Below is a small trained network, with its code and all its weights. Each question gives an input and a target symbol and asks what happens when units are switched off, that is, made to give their printed mean instead of their output.

import numpy as np


def w(rows, s, z=0):
    codes = np.array(rows[::2]) - 128.0
    scale = np.full(codes.shape[1], s)
    scale[-1] = z or s
    return codes * scale


def f(y):
    return y / 2 * (1 + np.tanh(0.7978845608 * (y + 0.044715 * y**3)))


def softmax(a):
    e = np.exp(a - a.max(-1, keepdims=True))
    return e / e.sum(-1, keepdims=True)


def log_softmax(a):
    a = a - a.max(-1, keepdims=True)
    return a - np.log(np.exp(a).sum(-1, keepdims=True))


def net(x, mask):
    ids = ['ζημξπφ'.index(c) for c in x.split()]
    T = len(ids)
    res = E[ids] + P[:T]
    q, k, v = (res @ M[0].T for M in (Q, K, V))
    z = softmax(np.where(np.tri(T) > 0, q @ k.T / 4**0.5, -1e9)) @ v
    res = res + np.where(mask[0], z, O[0][:, -1]) @ O[0][:, :-1]
    y = f(res @ A[0][:, :-1].T + A[0][:, -1])
    res = res + np.where(mask[1:9], y, B[0][:, -1]) @ B[0][:, :-1]
    return log_softmax(res[-1] @ U[:, :-1].T + U[:, -1])


Q, K, V, O, A, B = {}, {}, {}, {}, {}, {}
E = w([
[12,142,199,146,23,125],'ζ',
[117,24,158,201,141,68],'η',
[171,77,73,159,63,239],'μ',
[32,160,56,77,164,77],'ξ',
[145,252,94,224,84,108],'π',
[205,170,225,67,91,90],'φ',
],0.014)
P = w([
[46,123,108,107,170,149],'0',
[143,99,156,170,68,45],'1',
[67,154,158,105,165,150],'2',
[185,113,99,161,65,69],'3',
[92,161,158,91,151,149],'4',
[208,150,49,134,72,108],'5',
[96,165,155,81,146,147],'6',
[227,198,3,122,74,131],'7',
],0.011)
Q[0] = w([
[125,84,50,143,171,172],'h1',
[6,128,133,229,80,177],'h1',
[153,87,144,149,36,254],'h1',
[39,210,129,118,148,113],'h1',
],0.0096)
K[0] = w([
[104,118,81,199,124,96],'h1',
[58,115,124,119,50,139],'h1',
[126,143,162,233,71,250],'h1',
[96,174,108,52,83,73],'h1',
],0.011)
V[0] = w([
[148,126,157,58,14,179],'h1',
[142,254,101,137,91,120],'h1',
[8,247,171,70,84,92],'h1',
[76,93,200,29,163,134],'h1',
],0.0072)
O[0] = w([
[164,107,248,169,197,92,157],'h1',
[134,2,215,99,44,228,198],'h1',
[104,110,175,206,44,195,254],'h1',
[160,212,106,215,195,153,81],'h1',
],0.0074,0.0049)
A[0] = w([
[131,115,187,168,77,163,154],'n1',
[60,72,168,84,209,160,127],'n2',
[145,121,6,95,113,125,14],'n3',
[136,158,160,201,140,73,103],'n4',
[100,39,157,87,140,124,218],'n5',
[107,67,181,70,101,113,242],'n6',
[32,105,108,204,113,123,107],'n7',
[188,62,174,153,104,41,254],'n8',
],0.012,0.0052)
B[0] = w([
[134,81,85,78,201,127,249],'n1',
[183,7,55,124,199,167,136],'n2',
[137,81,129,176,184,142,152],'n3',
[118,165,158,80,99,57,174],'n4',
[63,185,157,104,84,51,172],'n5',
[148,187,113,148,123,60,199],'n6',
[191,126,158,159,73,129,209],'n7',
[119,139,91,172,138,189,228],'n8',
],0.012,0.014)
U = w([
[151,75,208,142,126,126,3],'ζ',
[170,104,92,169,135,107,140],'η',
[111,37,52,60,171,167,138],'μ',
[132,96,103,184,136,214,100],'ξ',
[103,249,174,103,57,91,155],'π',
[74,169,185,121,191,163,186],'φ',
],0.011,0.0055)

Each question gives the input, a string of symbols that net reads in full, and the target symbol t.
The units are the heads (4 rows each of Q, K, V and O) and the neurons (one row each of A and B). Each row of codes is followed by its name. A weight is (code - 128) times the scale printed after its matrix; where a second scale follows, it is the last column's (O, A, B and U).
mask holds one flag per unit, heads first, then neurons. A switched-off unit (its flag False) gives its mean, the last column of its rows in O or B, instead of its output. The means were averaged over made-up inputs and are rounded, as every weight is.
A unit's drop is (log p(t) with every unit on - log p(t) with that unit switched off) / (log p(t) with every unit on - log p(t) with every unit switched off).
The circuit of an input: a set's keep is (log p(t) with only the set's units on - log p(t) with every unit switched off) / (log p(t) with every unit on - log p(t) with every unit switched off). Starting from all 9 units, units are removed one at a time, each time the one whose removal leaves the highest keep (on an exact tie, the one counted first), for as long as the keep stays at least 0.8.
circuit, biggest first: the units of the circuit, biggest drop first
unit that matters most: the unit with the biggest drop
k most important neurons: the k neurons with the biggest drops, biggest first
drop of u: that unit's drop, to one decimal
input η π μ ξ ξ, target ξ: circuit, biggest first	(h1, n2, n1)
input η φ η ζ ζ, target ζ: circuit, biggest first	(n1, h1, n7)
input π π η π η, target π: 4 most important neurons	(n5, n1, n6, n3)
input φ η π ζ π π, target ξ: circuit, biggest first	(h1, n6)
input μ φ π η μ ξ, target π: unit that matters most	n1
input φ ζ μ ζ φ π ξ φ, target ξ: circuit, biggest first	(n8, h1)
input π π η π η φ ξ μ, target π: 2 most important neurons	(n5, n6)
input ξ π ζ ζ, target η: 3 most important neurons	(n1, n7, n4)
input η π φ ζ φ ζ, target η: circuit, biggest first	(n1, n6, h1)
input η π ζ η μ π π η, target ξ: 4 most important neurons	(n1, n8, n4, n3)
input φ π π μ μ η, target π: circuit, biggest first	(n5, h1)
input ζ ξ φ φ ζ π ξ φ, target ξ: 3 most important neurons	(n8, n4, n5)
input π π ζ μ, target π: 4 most important neurons	(n5, n1, n6, n2)
input ζ π φ ξ ζ π π ζ, target ξ: unit that matters most	h1
input π ζ π π μ, target μ: 3 most important neurons	(n2, n7, n1)
input η η φ, target φ: 3 most important neurons	(n7, n1, n5)
input ξ φ φ, target φ: drop of n2	0.0
input π η π μ η π, target ξ: drop of n5	0.2
input ζ η φ ζ π η π η, target ξ: drop of n6	0.3
input ξ π ζ π μ, target μ: most important neuron	(n2)
